Below is a small trained network, with its code and all its weights. Each question gives an input and a class and asks what happens when units are switched off, that is, made to give their printed mean instead of their output.

import numpy as np


def w(rows, s, z=0):
    codes = np.array(rows[::2]) - 128.0
    scale = np.full(codes.shape[1], s)
    scale[-1] = z or s
    return codes * scale


def f(y):
    return y / 2 * (1 + np.tanh(0.7978845608 * (y + 0.044715 * y**3)))


def log_softmax(a):
    a = a - a.max(-1, keepdims=True)
    return a - np.log(np.exp(a).sum(-1, keepdims=True))


def net(x, mask):
    res = np.array(x, float).reshape(1, 8) / 4 @ E
    y = f(res @ A[0][:, :-1].T + A[0][:, -1])
    res = res + np.where(mask, y, B[0][:, -1]) @ B[0][:, :-1]
    return log_softmax(res[-1] @ U[:, :-1].T + U[:, -1])


A, B = {}, {}
E = w([
[127,127,126],'x0',
[127,129,127],'x1',
[211,207,115],'x2',
[218,42,173],'x3',
[106,177,254],'x4',
[126,126,129],'x5',
[127,128,126],'x6',
[129,129,125],'x7',
],0.0068)
A[0] = w([
[104,159,222,85],'neuron 0',
[116,161,216,79],'neuron 1',
[245,222,120,141],'neuron 2',
[89,140,227,146],'neuron 3',
[199,67,164,100],'neuron 4',
[133,92,2,85],'neuron 5',
[187,115,146,220],'neuron 6',
[203,67,161,74],'neuron 7',
[73,22,119,253],'neuron 8',
[241,220,122,81],'neuron 9',
[209,37,161,105],'neuron 10',
[121,186,235,88],'neuron 11',
[114,166,221,90],'neuron 12',
[41,219,56,109],'neuron 13',
[48,228,71,108],'neuron 14',
[198,63,170,71],'neuron 15',
[43,32,161,214],'neuron 16',
[40,217,118,81],'neuron 17',
],0.0071,0.006)
B[0] = w([
[199,49,41,150],'neuron 0',
[188,21,37,143],'neuron 1',
[20,176,84,189],'neuron 2',
[192,141,51,183],'neuron 3',
[30,85,164,147],'neuron 4',
[254,26,75,167],'neuron 5',
[85,184,165,205],'neuron 6',
[63,72,151,138],'neuron 7',
[149,201,117,253],'neuron 8',
[25,127,53,158],'neuron 9',
[86,110,162,164],'neuron 10',
[225,66,32,164],'neuron 11',
[196,55,22,152],'neuron 12',
[103,43,214,181],'neuron 13',
[81,37,216,177],'neuron 14',
[46,17,189,138],'neuron 15',
[100,240,77,230],'neuron 16',
[125,39,168,156],'neuron 17',
],0.0065,0.0058)
U = w([
[228,21,22,37],'0',
[54,7,240,45],'1',
[141,180,145,235],'2',
[133,177,130,189],'3',
[128,164,131,172],'4',
[132,168,130,159],'5',
[134,164,133,133],'6',
[67,198,70,3],'7',
],0.011,0.0055)

Each question gives the input, the list of numbers given to net, and the class t.
The units are the neurons (one row each of A and B). Each row of codes is followed by its name. A weight is (code - 128) times the scale printed after its matrix; where a second scale follows, it is the last column's (A, B and U).
mask holds one flag per neuron, in row order. A switched-off neuron (its flag False) gives its mean, the last column of its row in B, instead of its output. The means were averaged over made-up inputs and are rounded, as every weight is.
A unit's drop is (log p(t) with every unit on - log p(t) with that unit switched off) / (log p(t) with every unit on - log p(t) with every unit switched off).
The circuit of an input: a set's keep is (log p(t) with only the set's units on - log p(t) with every unit switched off) / (log p(t) with every unit on - log p(t) with every unit switched off). Starting from the 12 units with the biggest drops (on a tie, the unit counted first), units are removed one at a time, each time the one whose removal leaves the highest keep (on an exact tie, the one counted first), for as long as the keep stays at least 0.8.
circuit, biggest first: the units of the circuit, biggest drop first
most important unit: the unit with the biggest drop
k most important neurons: the k neurons with the biggest drops, biggest first
drop of u: that unit's drop, to one decimal
input [-3,3,2,8,5,2,6,-3], class 1: most important unit	neuron 15
input [2,3,-7,4,-5,-4,-2,-5], class 7: circuit, biggest first	neuron 16; neuron 8
input [-5,-3,8,5,5,-7,-2,4], class 7: circuit, biggest first	neuron 2; neuron 9
input [-6,-7,5,8,3,4,-1,-5], class 1: circuit, biggest first	neuron 15; neuron 4
input [4,7,4,-8,7,-2,-7,6], class 1: 3 most important neurons	neuron 14; neuron 13; neuron 17
input [6,-5,-3,-8,-8,-2,7,-8], class 0: 2 most important neurons	neuron 5; neuron 6
input [-4,-1,-7,4,-6,-1,8,-5], class 5: 2 most important neurons	neuron 16; neuron 8
input [1,-3,-1,7,-1,0,-1,-2], class 1: 2 most important neurons	neuron 15; neuron 4
input [-5,6,8,7,1,2,7,-2], class 7: 2 most important neurons	neuron 2; neuron 9
input [-1,-6,-5,8,-6,5,-6,-6], class 1: drop of neuron 4	0.2
input [-5,1,2,-7,-2,-6,-5,-7], class 1: drop of neuron 14	0.2
input [-1,4,-4,-6,6,2,2,1], class 0: drop of neuron 2	0.1
